Below are the code and all the weights of a small trained network. Each question names an input and a class and asks about switching units off, where a switched-off unit gives its printed mean instead of its output.

import numpy as np


def w(rows, s, z=0):
    codes = np.array(rows[::2]) - 128.0
    scale = np.full(codes.shape[1], s)
    scale[-1] = z or s
    return codes * scale


def f(y):
    return np.maximum(y, 0)


def log_softmax(a):
    a = a - a.max(-1, keepdims=True)
    return a - np.log(np.exp(a).sum(-1, keepdims=True))


def net(x, mask):
    res = np.array(x, float).reshape(1, 6) / 4 @ E
    y = f(res @ A[0][:, :-1].T + A[0][:, -1])
    res = res + np.where(mask, y, B[0][:, -1]) @ B[0][:, :-1]
    return log_softmax(res[-1] @ U[:, :-1].T + U[:, -1])


A, B = {}, {}
E = w([
[55,87,60,209,200,159,140],'x0',
[156,199,73,76,146,148,254],'x1',
[226,199,32,113,114,146,76],'x2',
[106,241,161,234,86,117,145],'x3',
[146,113,77,140,101,211,93],'x4',
[148,70,130,120,29,145,164],'x5',
],0.0098)
A[0] = w([
[59,131,163,125,175,81,167,218],'n1',
[118,171,7,157,145,172,108,134],'n2',
[141,145,108,150,208,99,180,255],'n3',
[14,80,161,199,120,116,154,249],'n4',
[195,158,124,126,145,94,35,195],'n5',
[175,115,139,147,16,120,99,219],'n6',
[106,188,191,48,137,76,161,235],'n7',
[145,105,160,119,53,169,149,208],'n8',
[175,187,134,114,117,187,153,202],'n9',
[118,66,87,155,178,143,63,237],'n10',
[107,127,177,135,125,71,90,191],'n11',
[149,119,142,65,81,172,162,168],'n12',
[191,166,134,76,133,105,145,251],'n13',
[164,119,155,126,50,141,164,163],'n14',
[102,131,149,92,87,129,158,159],'n15',
[122,145,103,151,118,198,181,130],'n16',
],0.011,0.0034)
B[0] = w([
[147,144,198,78,159,194,217,208],'n1',
[115,111,74,198,48,213,176,214],'n2',
[219,162,97,68,117,156,208,200],'n3',
[176,104,230,152,159,128,142,252],'n4',
[91,237,103,123,144,156,58,198],'n5',
[96,165,155,169,94,65,67,208],'n6',
[105,177,139,85,154,113,174,214],'n7',
[47,41,150,142,98,46,153,188],'n8',
[89,140,55,170,162,114,132,197],'n9',
[141,63,145,96,71,237,84,219],'n10',
[120,153,212,159,167,156,149,187],'n11',
[2,79,70,110,141,85,144,186],'n12',
[106,192,48,93,137,98,121,202],'n13',
[75,120,148,162,127,76,138,185],'n14',
[112,66,136,124,138,71,150,167],'n15',
[118,37,74,125,125,112,141,182],'n16',
],0.0083,0.014)
U = w([
[155,96,223,133,243,197,238,108],'0',
[113,253,121,152,157,173,68,76],'1',
[109,125,182,221,5,97,100,66],'2',
[50,96,88,117,117,1,199,84],'3',
[102,72,129,59,78,246,16,106],'4',
[176,169,90,32,127,114,233,143],'5',
[146,142,17,223,62,207,203,250],'6',
],0.0075,0.0013)

Each question gives the input, the list of numbers given to net, and the class t.
The units are the neurons (one row each of A and B). Each row of codes is followed by its name. A weight is (code - 128) times the scale printed after its matrix; where a second scale follows, it is the last column's (A, B and U).
mask holds one flag per neuron, in row order. A switched-off neuron (its flag False) gives its mean, the last column of its row in B, instead of its output. The means were averaged over made-up inputs and are rounded, as every weight is.
A unit's drop is (log p(t) with every unit on - log p(t) with that unit switched off) / (log p(t) with every unit on - log p(t) with every unit switched off).
The circuit of an input: a set's keep is (log p(t) with only the set's units on - log p(t) with every unit switched off) / (log p(t) with every unit on - log p(t) with every unit switched off). Starting from the 12 units with the biggest drops (on a tie, the unit counted first), units are removed one at a time, each time the one whose removal leaves the highest keep (on an exact tie, the one counted first), for as long as the keep stays at least 0.8.
circuit, biggest first: the units of the circuit, biggest drop first
most important unit: the unit with the biggest drop
top k neurons: the k neurons with the biggest drops, biggest first
drop of u: that unit's drop, to one decimal
input [-7,-6,-6,0,4,-6], class 0: most important unit	n11
input [8,1,3,-7,5,-8], class 6: top 3 neurons	[n2 n3 n4]
input [2,4,8,-7,-5,5], class 6: circuit, biggest first	[n2 n7]
input [-1,5,3,-5,1,-1], class 6: circuit, biggest first	[n2 n1]
input [-6,-4,1,6,2,-1], class 1: top 2 neurons	[n5 n2]
input [1,7,-3,1,0,-8], class 5: top 2 neurons	[n3 n4]
input [-6,-7,5,-3,3,-1], class 1: top 2 neurons	[n5 n6]
input [5,1,1,-5,7,5], class 4: top 4 neurons	[n10 n3 n9 n13]
input [-6,-3,6,-5,7,-5], class 1: top 2 neurons	[n5 n13]
input [7,-2,7,-4,-4,6], class 4: top 2 neurons	[n10 n9]
input [-3,3,-3,-7,-6,-4], class 5: top 2 neurons	[n4 n13]
input [-7,-2,-8,5,6,3], class 3: top 2 neurons	[n8 n10]
input [6,-7,-4,2,8,-6], class 4: top 3 neurons	[n10 n7 n3]
input [-5,-2,1,2,-5,-3], class 1: top neuron	[n5]
input [-4,1,5,-8,1,0], class 3: top 2 neurons	[n12 n13]
input [3,-4,4,-8,-3,-8], class 4: drop of n10	0.4
input [7,-1,-6,6,3,7], class 0: drop of n4	0.4
input [5,4,8,-4,-7,3], class 6: drop of n2	0.5
input [1,-8,0,7,-7,-6], class 0: drop of n10	0.0
input [2,6,5,-3,0,8], class 3: most important unit	n12
